Below are the code and all the weights of a small trained network. Each question names an input and a target symbol and asks about switching units off, where a switched-off unit gives its printed mean instead of its output.

import numpy as np


def w(rows, s, z=0):
    codes = np.array(rows[::2]) - 128.0
    scale = np.full(codes.shape[1], s)
    scale[-1] = z or s
    return codes * scale


def f(y):
    return y / 2 * (1 + np.tanh(0.7978845608 * (y + 0.044715 * y**3)))


def softmax(a):
    e = np.exp(a - a.max(-1, keepdims=True))
    return e / e.sum(-1, keepdims=True)


def log_softmax(a):
    a = a - a.max(-1, keepdims=True)
    return a - np.log(np.exp(a).sum(-1, keepdims=True))


def net(x, mask):
    ids = ['βγδζθλμπστω'.index(c) for c in x.split()]
    T = len(ids)
    res = E[ids] + P[:T]
    r = res
    for j in range(3):
        rows = slice(4 * j, 4 * j + 4)
        q, k, v = (r @ M[0][rows].T for M in (Q, K, V))
        z = softmax(np.where(np.tri(T) > 0, q @ k.T / 4**0.5, -1e9)) @ v
        o = O[0][rows]
        res = res + np.where(mask[j], z, o[:, -1]) @ o[:, :-1]
    y = f(res @ A[0][:, :-1].T + A[0][:, -1])
    res = res + np.where(mask[3:15], y, B[0][:, -1]) @ B[0][:, :-1]
    return log_softmax(res[-1] @ U[:, :-1].T + U[:, -1])


Q, K, V, O, A, B = {}, {}, {}, {}, {}, {}
E = w([
[113,63,136,53,122,159,124,116,157,177],'β',
[123,136,134,138,142,108,129,63,128,124],'γ',
[151,168,115,148,70,122,84,132,131,59],'δ',
[124,137,86,149,184,164,139,162,101,157],'ζ',
[146,113,125,138,159,164,100,114,224,167],'θ',
[140,102,63,121,168,181,153,151,159,71],'λ',
[166,127,183,143,148,137,197,126,98,84],'μ',
[113,85,150,92,78,83,172,141,111,83],'π',
[67,90,75,98,151,119,94,152,128,196],'σ',
[123,101,160,154,126,85,207,207,163,180],'τ',
[96,150,133,107,103,98,105,134,5,138],'ω',
],0.017)
P = w([
[118,131,142,186,160,80,99,142,112,101],'0',
[131,158,125,7,116,117,141,180,152,132],'1',
[133,128,134,121,175,165,167,45,117,90],'2',
[64,134,169,178,158,126,95,149,109,103],'3',
[205,51,93,144,96,129,75,141,86,146],'4',
[125,126,104,121,133,171,185,49,130,96],'5',
[47,136,167,175,141,145,101,145,119,98],'6',
[183,153,80,4,157,75,139,183,168,125],'7',
[130,134,97,129,121,178,188,57,131,94],'8',
[31,133,164,167,125,168,107,140,124,94],'9',
[238,30,64,135,125,90,104,138,73,139],'10',
[130,135,84,125,110,168,188,37,123,101],'11',
[16,126,169,167,113,193,109,137,128,93],'12',
[209,172,72,34,118,44,130,170,167,143],'13',
],0.013)
Q[0] = w([
[152,191,117,45,152,110,134,132,143,165],'h1',
[154,115,156,164,124,110,117,132,110,156],'h1',
[6,158,170,107,136,149,154,145,157,101],'h1',
[170,177,95,80,117,79,164,136,132,128],'h1',
[135,133,95,108,118,133,130,142,130,113],'h2',
[127,123,87,125,136,113,167,76,134,134],'h2',
[114,164,121,130,117,109,96,145,103,136],'h2',
[103,141,114,141,144,120,91,138,144,135],'h2',
[101,138,157,132,153,148,140,111,138,108],'h3',
[151,84,94,146,114,143,139,120,100,135],'h3',
[68,94,160,181,123,173,109,125,122,114],'h3',
[77,131,115,127,142,171,152,134,96,133],'h3',
],0.017)
K[0] = w([
[201,27,83,168,170,96,96,96,89,180],'h1',
[127,210,205,107,181,73,121,196,129,188],'h1',
[2,71,154,230,61,212,178,86,120,140],'h1',
[226,56,82,147,117,61,165,120,96,132],'h1',
[125,157,25,118,87,119,141,142,128,91],'h2',
[204,49,74,97,153,129,171,150,140,164],'h2',
[73,157,128,152,101,90,57,200,83,140],'h2',
[76,129,119,136,146,180,52,162,138,152],'h2',
[67,121,155,187,109,154,149,113,116,85],'h3',
[138,124,52,68,109,140,198,148,140,82],'h3',
[22,98,154,129,122,176,138,155,164,74],'h3',
[20,223,120,141,110,203,171,113,130,143],'h3',
],0.0093)
V[0] = w([
[198,101,199,178,143,170,175,134,176,104],'h1',
[83,82,172,99,77,33,193,78,152,133],'h1',
[91,120,130,87,171,155,123,21,178,154],'h1',
[146,116,132,124,106,122,124,78,92,2],'h1',
[133,173,131,195,121,131,114,102,147,149],'h2',
[75,151,76,110,99,127,100,132,125,80],'h2',
[44,180,111,112,108,138,83,153,135,140],'h2',
[114,173,174,102,143,145,136,87,85,101],'h2',
[108,107,139,197,132,141,168,109,63,143],'h3',
[61,137,116,64,132,151,142,128,127,122],'h3',
[149,186,157,42,148,70,153,122,149,108],'h3',
[115,110,93,185,121,40,100,118,127,94],'h3',
],0.0094)
O[0] = w([
[234,70,201,132,99,171,161,67,87,174,183],'h1',
[146,141,137,68,185,2,156,61,118,114,188],'h1',
[174,236,162,71,157,105,81,155,139,201,213],'h1',
[188,65,149,139,161,92,60,139,139,29,235],'h1',
[104,131,147,134,166,118,114,82,133,100,62],'h2',
[173,96,110,134,129,93,125,82,97,148,88],'h2',
[146,97,102,197,107,90,111,73,112,144,2],'h2',
[116,155,64,103,124,135,141,120,86,102,158],'h2',
[126,160,152,186,214,135,119,156,56,130,176],'h3',
[180,98,145,155,137,81,123,141,182,101,128],'h3',
[140,138,157,108,79,171,133,136,195,72,118],'h3',
[77,124,150,117,131,161,84,142,136,195,191],'h3',
],0.0085,0.0029)
A[0] = w([
[175,103,87,43,166,162,226,99,156,111,107],'n1',
[14,139,87,129,102,162,151,163,115,199,141],'n2',
[222,163,89,104,120,125,189,63,73,218,238],'n3',
[210,124,143,43,17,123,186,103,161,183,79],'n4',
[203,54,175,132,129,169,114,96,106,144,139],'n5',
[204,95,124,17,150,108,50,169,168,207,252],'n6',
[134,55,121,124,108,171,68,162,238,202,208],'n7',
[158,155,48,52,3,74,144,129,157,93,28],'n8',
[69,83,130,70,20,74,150,178,41,118,209],'n9',
[155,147,146,66,166,142,141,11,167,73,6],'n10',
[213,133,62,114,115,102,225,218,206,158,21],'n11',
[187,144,64,76,7,172,102,116,179,125,229],'n12',
],0.0073,0.0033)
B[0] = w([
[175,137,96,171,128,84,97,74,158,236,224],'n1',
[253,103,123,155,39,117,137,135,160,170,174],'n2',
[55,104,48,84,154,199,75,150,142,117,204],'n3',
[109,76,149,226,202,122,62,203,85,187,207],'n4',
[108,160,162,174,97,163,95,105,242,42,175],'n5',
[172,177,114,111,28,120,88,181,86,86,255],'n6',
[58,166,68,126,94,89,200,102,122,85,206],'n7',
[81,244,111,196,140,81,149,175,188,74,178],'n8',
[117,118,55,106,101,191,126,40,183,141,183],'n9',
[108,117,46,241,86,146,173,117,51,183,197],'n10',
[84,121,217,128,161,133,89,31,119,115,181],'n11',
[93,61,218,156,166,133,177,116,16,114,206],'n12',
],0.0066,0.0084)
U = w([
[135,101,130,146,118,138,110,190,71,171,80],'β',
[89,126,68,128,138,145,118,40,119,153,43],'γ',
[113,146,188,138,91,126,174,135,97,84,104],'δ',
[98,119,54,111,196,159,138,199,204,102,148],'ζ',
[101,219,131,135,81,159,126,91,213,134,107],'θ',
[182,76,136,130,87,146,33,99,181,127,79],'λ',
[131,124,120,97,90,138,253,126,83,140,160],'μ',
[166,122,95,158,114,52,132,125,174,145,80],'π',
[185,135,123,35,87,95,113,178,116,113,253],'σ',
[60,159,178,136,192,78,106,130,157,156,157],'τ',
[70,81,118,34,109,136,154,79,122,93,168],'ω',
],0.0075,0.0047)

Each question gives the input, a string of symbols that net reads in full, and the target symbol t.
The units are the heads (4 rows each of Q, K, V and O) and the neurons (one row each of A and B). Each row of codes is followed by its name. A weight is (code - 128) times the scale printed after its matrix; where a second scale follows, it is the last column's (O, A, B and U).
mask holds one flag per unit, heads first, then neurons. A switched-off unit (its flag False) gives its mean, the last column of its rows in O or B, instead of its output. The means were averaged over made-up inputs and are rounded, as every weight is.
A unit's drop is (log p(t) with every unit on - log p(t) with that unit switched off) / (log p(t) with every unit on - log p(t) with every unit switched off).
The circuit of an input: a set's keep is (log p(t) with only the set's units on - log p(t) with every unit switched off) / (log p(t) with every unit on - log p(t) with every unit switched off). Starting from the 12 units with the biggest drops (on a tie, the unit counted first), units are removed one at a time, each time the one whose removal leaves the highest keep (on an exact tie, the one counted first), for as long as the keep stays at least 0.8.
circuit, biggest first: the units of the circuit, biggest drop first
most important unit: the unit with the biggest drop
top k neurons: the k neurons with the biggest drops, biggest first
which heads matter: for each layer, one digit per head in row order, 1 if its drop is at least 0.15 and else 0, layers parted by /
drop of u: that unit's drop, to one decimal
input γ γ β β γ θ θ β γ γ μ, target τ: most important unit -> h3
input γ γ θ μ τ λ θ, target θ: which heads matter -> 100
input θ μ θ θ γ β, target β: which heads matter -> 100
input γ π λ θ μ θ μ μ β θ δ γ γ, target τ: which heads matter -> 101
input λ τ θ θ σ γ ω β, target θ: circuit, biggest first -> [h1, n8, n11, h3]
input μ ω ω λ λ ω γ γ γ ζ δ θ β γ, target ω: circuit, biggest first -> [h1, h3, n12, n4]
input γ β γ λ π, target τ: top 2 neurons -> [n4, n8]
input λ γ μ β ζ σ λ γ τ π τ γ δ, target λ: which heads matter -> 110
input γ ω θ λ λ γ μ μ, target δ: circuit, biggest first -> [h1, n12, h3, n11]
input ζ τ γ γ γ, target γ: circuit, biggest first -> [h1, n3]
input δ θ θ δ θ θ γ λ β τ μ μ σ θ, target λ: which heads matter -> 100
input λ λ β γ λ γ μ τ, target δ: which heads matter -> 101
input θ θ ζ δ γ β θ π γ μ ζ, target π: circuit, biggest first -> [h1, h3, n1]
input ω σ γ θ β γ γ γ, target τ: most important unit -> h3
input ω θ θ τ γ μ θ π θ μ γ, target π: circuit, biggest first -> [h1, h3, n8, n1]
input ω β λ γ γ σ, target σ: top 2 neurons -> [n6, n10]
input γ γ γ ζ ζ γ π γ, target μ: top 2 neurons -> [n12, n2]
input τ λ β, target β: top 3 neurons -> [n4, n6, n10]
input θ σ τ θ δ γ σ μ σ λ γ, target λ: circuit, biggest first -> [h1, n5]
input θ ζ μ μ θ μ μ σ γ ω μ π ω, target γ: most important unit -> h2
input ω π δ τ π, target π: which heads matter -> 101
input λ τ δ μ μ θ γ δ γ μ ζ, target ω: which heads matter -> 101
input π γ δ μ δ θ ω σ ζ τ, target μ: which heads matter -> 100
input ζ μ γ π ζ, target λ: which heads matter -> 101
input λ γ γ π γ λ θ σ β μ τ, target θ: which heads matter -> 100
input γ λ γ μ γ β σ λ λ π θ, target δ: top 2 neurons -> [n12, n7]
input θ θ ω γ β ζ π μ, target τ: most important unit -> n11
input γ γ π β θ θ λ γ ζ ζ γ δ ζ, target β: drop of n2 -> 0.2
